Below are the code and all the weights of a small trained network. Each question names an input and a class and asks about switching units off, where a switched-off unit gives its printed mean instead of its output.

import numpy as np


def w(rows, s, z=0):
    codes = np.array(rows[::2]) - 128.0
    scale = np.full(codes.shape[1], s)
    scale[-1] = z or s
    return codes * scale


def norm(h):
    return h / np.sqrt((h * h).mean(-1, keepdims=True) + 1e-5)


def f(y):
    return y / 2 * (1 + np.tanh(0.7978845608 * (y + 0.044715 * y**3)))


def log_softmax(a):
    a = a - a.max(-1, keepdims=True)
    return a - np.log(np.exp(a).sum(-1, keepdims=True))


def net(x, mask):
    res = np.array(x, float).reshape(1, 6) / 4 @ E
    u = 0
    for l in range(2):
        y = f(norm(res) @ A[l][:, :-1].T + A[l][:, -1])
        res = res + np.where(mask[u : u + 3], y, B[l][:, -1]) @ B[l][:, :-1]
        u += 3
    return log_softmax(norm(res)[-1] @ U[:, :-1].T + U[:, -1])


A, B = {}, {}
E = w([
[124,125,132,126,143,115,150],'x0',
[185,123,8,48,158,118,111],'x1',
[110,115,71,153,80,179,187],'x2',
[108,142,126,114,138,137,131],'x3',
[35,134,65,217,177,104,77],'x4',
[187,221,83,167,158,147,131],'x5',
],0.011)
A[0] = w([
[153,192,189,110,126,121,5,86],'L0N0',
[197,236,121,182,167,166,120,2],'L0N1',
[132,127,160,113,178,95,118,68],'L0N2',
],0.015,0.0077)
B[0] = w([
[208,88,118,176,162,139,142,255],'L0N0',
[36,32,177,63,47,108,118,238],'L0N1',
[164,53,131,165,186,248,237,162],'L0N2',
],0.015,0.0047)
A[1] = w([
[129,201,251,218,96,160,167,150],'L1N0',
[211,188,208,77,68,175,159,40],'L1N1',
[112,139,77,175,58,226,214,2],'L1N2',
],0.017,0.0057)
B[1] = w([
[153,151,28,41,111,148,127,253],'L1N0',
[27,129,75,230,154,119,71,229],'L1N1',
[234,86,245,155,230,121,111,183],'L1N2',
],0.012,0.011)
U = w([
[86,50,159,70,109,137,111,117],'0',
[190,110,156,144,166,167,141,139],'1',
[71,157,99,176,146,152,97,113],'2',
[164,172,82,49,120,137,128,213],'3',
[127,105,125,118,119,139,121,237],'4',
[131,105,122,120,116,144,122,225],'5',
[135,177,168,129,95,90,170,1],'6',
[122,247,190,128,137,73,186,8],'7',
],0.015,0.0056)

Each question gives the input, the list of numbers given to net, and the class t.
The units are the neurons (one row each of A and B). Each row of codes is followed by its name. A weight is (code - 128) times the scale printed after its matrix; where a second scale follows, it is the last column's (A, B and U).
mask holds one flag per neuron, layer by layer. A switched-off neuron (its flag False) gives its mean, the last column of its row in B, instead of its output. The means were averaged over made-up inputs and are rounded, as every weight is.
A unit's drop is (log p(t) with every unit on - log p(t) with that unit switched off) / (log p(t) with every unit on - log p(t) with every unit switched off).
k most important neurons: the k neurons with the biggest drops, biggest first
top k neurons in layer l: the k neurons of layer l with the biggest drops, biggest first
drop when u is switched off: that unit's drop, to one decimal
input [6,-1,7,-5,-8,6], class 2: 2 most important neurons -> (L1N1, L0N2)
input [2,-5,1,-7,-7,-2], class 2: most important neuron -> (L1N1)
input [-6,-2,8,4,-7,-3], class 1: 2 most important neurons -> (L1N2, L0N1)
input [3,-5,-8,5,4,5], class 1: 2 most important neurons -> (L0N0, L1N1)
input [7,-8,-7,-8,-7,-4], class 3: 3 most important neurons -> (L1N0, L0N1, L1N2)
input [8,-4,8,8,-7,-1], class 1: 2 most important neurons -> (L1N2, L0N1)
input [-2,4,-6,3,3,3], class 1: top 2 neurons in layer 1 -> (L1N0, L1N1)
input [1,4,5,3,-5,4], class 1: top 2 neurons in layer 1 -> (L1N2, L1N0)
input [3,-5,4,-4,4,3], class 3: 2 most important neurons -> (L1N0, L0N2)
input [5,-4,-8,-3,6,5], class 1: top 2 neurons in layer 0 -> (L0N0, L0N2)
input [5,-5,2,-3,-7,-3], class 2: 2 most important neurons -> (L1N1, L0N1)
input [5,5,-6,3,-5,-1], class 1: top 2 neurons in layer 0 -> (L0N2, L0N1)
input [7,6,3,6,-7,-4], class 2: 3 most important neurons -> (L1N1, L0N1, L1N0)
input [-1,-5,-8,-4,-1,0], class 1: 2 most important neurons -> (L0N0, L0N2)
input [-1,8,-8,-1,0,5], class 1: top 2 neurons in layer 1 -> (L1N0, L1N1)
input [-7,1,-2,-8,-8,0], class 2: most important neuron -> (L1N1)
input [0,6,5,1,-6,7], class 0: top 2 neurons in layer 0 -> (L0N1, L0N0)
input [-4,8,-3,4,-8,-2], class 2: top 2 neurons in layer 0 -> (L0N1, L0N0)
input [-5,1,8,5,1,-7], class 1: 2 most important neurons -> (L1N2, L0N1)
input [5,-5,-1,-3,-8,2], class 2: top neuron in layer 1 -> (L1N1)
input [1,5,-8,2,8,-7], class 1: top 2 neurons in layer 1 -> (L1N1, L1N0)
input [6,4,3,-8,-1,8], class 0: 2 most important neurons -> (L0N1, L1N0)
input [1,-6,4,3,1,0], class 3: drop when L1N0 is switched off -> 0.8
input [4,-8,-3,7,1,4], class 3: drop when L1N1 is switched off -> 0.0
input [4,4,-4,0,-8,-4], class 2: drop when L1N0 is switched off -> 0.1
